Below are the code and all the weights of a small trained network. Each question names an input and a target symbol and asks about switching units off, where a switched-off unit gives its printed mean instead of its output.

import numpy as np


def w(rows, s, z=0):
    codes = np.array(rows[::2]) - 128.0
    scale = np.full(codes.shape[1], s)
    scale[-1] = z or s
    return codes * scale


def norm(h):
    return h / np.sqrt((h * h).mean(-1, keepdims=True) + 1e-5)


def f(y):
    return y / 2 * (1 + np.tanh(0.7978845608 * (y + 0.044715 * y**3)))


def softmax(a):
    e = np.exp(a - a.max(-1, keepdims=True))
    return e / e.sum(-1, keepdims=True)


def log_softmax(a):
    a = a - a.max(-1, keepdims=True)
    return a - np.log(np.exp(a).sum(-1, keepdims=True))


def net(x, mask):
    ids = ['αβγδεζηθλμπστφψω'.index(c) for c in x.split()]
    T = len(ids)
    res = E[ids] + P[:T]
    q, k, v = (norm(res) @ M[0].T for M in (Q, K, V))
    z = softmax(np.where(np.tri(T) > 0, q @ k.T / 3**0.5, -1e9)) @ v
    res = res + np.where(mask[0], z, O[0][:, -1]) @ O[0][:, :-1]
    y = f(norm(res) @ A[0][:, :-1].T + A[0][:, -1])
    res = res + np.where(mask[1:9], y, B[0][:, -1]) @ B[0][:, :-1]
    return log_softmax(norm(res)[-1] @ U[:, :-1].T + U[:, -1])


Q, K, V, O, A, B = {}, {}, {}, {}, {}, {}
E = w([
[87,119,161,120,149,88,152,105,100,64,91],'α',
[123,98,138,165,151,67,69,101,107,57,97],'β',
[129,85,154,57,117,88,94,93,138,115,137],'γ',
[127,104,136,119,144,90,127,74,158,85,118],'δ',
[104,63,139,56,121,102,160,107,76,93,136],'ε',
[178,111,188,93,162,167,127,99,160,92,125],'ζ',
[125,123,108,116,153,139,115,96,167,63,177],'η',
[73,125,84,104,109,71,150,57,111,105,132],'θ',
[113,181,127,73,166,117,127,168,57,96,210],'λ',
[95,111,111,142,99,206,43,169,151,67,107],'μ',
[192,105,66,125,142,152,155,89,170,117,157],'π',
[191,109,44,158,131,134,74,98,154,127,125],'σ',
[170,171,82,105,175,163,78,89,147,132,95],'τ',
[198,74,243,140,177,45,62,140,111,7,124],'φ',
[185,121,90,149,135,131,117,88,119,229,87],'ψ',
[136,192,170,208,84,97,152,114,227,166,117],'ω',
],0.011)
P = w([
[70,48,143,86,228,71,130,156,204,126,116],'0',
[86,51,137,69,198,60,137,149,181,94,115],'1',
[94,19,162,167,255,74,77,83,107,124,156],'2',
[120,130,101,56,138,97,133,110,171,87,132],'3',
[159,112,122,52,122,116,115,128,166,80,134],'4',
[140,99,132,152,163,121,72,21,82,106,177],'5',
[145,184,80,66,66,141,151,85,121,95,152],'6',
[200,166,113,58,52,177,116,99,129,85,158],'7',
[164,179,103,172,98,164,97,18,46,110,187],'8',
],0.0086)
Q[0] = w([
[142,124,131,76,127,142,109,23,147,55,172],'h1',
[97,145,152,150,195,173,121,6,48,179,201],'h1',
[152,74,96,145,203,188,90,73,102,167,156],'h1',
],0.024)
K[0] = w([
[207,205,89,89,4,144,117,65,87,55,154],'h1',
[126,253,99,167,45,223,166,160,121,216,135],'h1',
[151,208,67,159,120,179,113,86,169,222,122],'h1',
],0.018)
V[0] = w([
[52,146,99,93,197,206,78,214,58,67,211],'h1',
[151,64,123,150,122,99,209,144,161,141,245],'h1',
[101,26,2,132,109,136,66,174,117,152,119],'h1',
],0.011)
O[0] = w([
[69,144,119,54,116,177,63,101,135,23,217,3],'h1',
[225,124,74,143,43,122,237,112,141,99,142,59],'h1',
[158,254,92,132,31,204,90,85,38,158,138,159],'h1',
],0.0053,0.002)
A[0] = w([
[114,126,148,217,162,129,91,104,66,205,179,2],'n1',
[110,157,139,51,55,88,143,237,202,252,139,63],'n2',
[55,161,121,73,53,141,140,255,158,139,105,209],'n3',
[135,148,160,179,91,59,121,168,182,185,139,150],'n4',
[207,134,167,67,136,177,102,195,158,137,107,106],'n5',
[185,192,141,190,169,55,100,126,41,154,199,168],'n6',
[106,140,106,90,163,143,162,206,161,159,45,162],'n7',
[152,165,156,157,153,88,79,110,60,93,205,21],'n8',
],0.015,0.0051)
B[0] = w([
[157,144,144,43,183,123,203,182,88,169,168,202],'n1',
[140,142,104,149,89,62,87,186,177,182,249,154],'n2',
[168,98,157,139,135,137,141,212,130,211,60,146],'n3',
[144,158,157,73,152,194,147,67,121,41,72,163],'n4',
[130,91,87,38,92,145,111,69,177,188,148,221],'n5',
[86,75,152,148,81,138,82,118,138,78,138,253],'n6',
[109,172,137,173,70,172,143,133,96,154,143,192],'n7',
[148,152,105,173,162,131,171,128,150,194,112,234],'n8',
],0.017,0.006)
U = w([
[8,145,173,129,96,92,152,179,138,100,114,171],'α',
[154,97,152,231,192,125,63,125,127,128,141,254],'β',
[124,139,99,117,74,14,78,175,151,163,192,141],'γ',
[161,155,183,146,129,151,158,76,131,81,20,156],'δ',
[137,86,166,14,123,129,132,164,11,85,99,112],'ε',
[53,53,144,126,82,168,224,78,204,171,168,39],'ζ',
[97,152,60,110,159,155,128,127,161,19,211,104],'η',
[74,135,89,116,108,7,174,54,57,136,106,127],'θ',
[117,174,120,76,229,110,193,198,123,180,157,114],'λ',
[152,78,121,146,95,173,86,230,130,166,46,167],'μ',
[255,126,29,181,142,122,193,83,141,153,126,92],'π',
[140,67,107,187,41,157,47,114,82,68,136,116],'σ',
[77,218,78,119,135,171,63,85,106,153,119,165],'τ',
[169,57,166,101,195,30,92,116,180,96,97,91],'φ',
[170,154,186,137,46,167,138,141,48,167,226,61],'ψ',
[192,203,201,147,97,113,115,174,222,105,113,130],'ω',
],0.0092,0.0064)

Each question gives the input, a string of symbols that net reads in full, and the target symbol t.
The units are the heads (3 rows each of Q, K, V and O) and the neurons (one row each of A and B). Each row of codes is followed by its name. A weight is (code - 128) times the scale printed after its matrix; where a second scale follows, it is the last column's (O, A, B and U).
mask holds one flag per unit, heads first, then neurons. A switched-off unit (its flag False) gives its mean, the last column of its rows in O or B, instead of its output. The means were averaged over made-up inputs and are rounded, as every weight is.
A unit's drop is (log p(t) with every unit on - log p(t) with that unit switched off) / (log p(t) with every unit on - log p(t) with every unit switched off).
The circuit of an input: a set's keep is (log p(t) with only the set's units on - log p(t) with every unit switched off) / (log p(t) with every unit on - log p(t) with every unit switched off). Starting from all 9 units, units are removed one at a time, each time the one whose removal leaves the highest keep (on an exact tie, the one counted first), for as long as the keep stays at least 0.8.
circuit, biggest first: the units of the circuit, biggest drop first
k most important neurons: the k neurons with the biggest drops, biggest first
drop of u: that unit's drop, to one decimal
input ψ τ δ δ μ ε ε, target ε: 2 most important neurons	[n8, n5]
input η μ ζ η δ ψ ζ σ μ, target ψ: circuit, biggest first	[n1, h1, n6]
input α γ τ ζ ζ τ ζ γ ζ, target φ: circuit, biggest first	[h1]
input ω γ λ, target δ: circuit, biggest first	[h1, n4]
input τ λ ψ ζ ψ π ζ ζ, target ζ: circuit, biggest first	[h1, n7]
input τ ζ ζ τ σ ψ, target ε: circuit, biggest first	[n1, n6]
input ε π η σ δ μ, target ψ: circuit, biggest first	[h1, n1]
input δ ζ ζ μ β μ, target τ: 2 most important neurons	[n8, n6]
input ζ δ ε, target φ: circuit, biggest first	[h1, n7]
input τ η μ ζ η ζ θ τ γ, target λ: circuit, biggest first	[h1, n1]
input ζ σ α, target ψ: 3 most important neurons	[n1, n6, n8]
input π ε γ α ζ η, target π: 2 most important neurons	[n8, n6]
input μ γ η δ τ π, target λ: 2 most important neurons	[n1, n8]
input ζ θ λ ψ η η ζ π θ, target σ: circuit, biggest first	[n6]
input ε ψ ζ, target ε: 2 most important neurons	[n1, n6]
input φ ψ γ ζ ζ ε ψ μ, target μ: 2 most important neurons	[n3, n1]
input π τ ω η ζ α η π η, target σ: drop of n6	1.5
input ε τ θ τ γ ζ μ η, target η: drop of n3	0.1
input ζ ζ ε μ λ π μ γ π, target σ: drop of h1	0.4
input μ ω δ μ α ζ ε ω μ, target δ: drop of n4	0.4
input β μ α, target τ: circuit, biggest first	[h1]
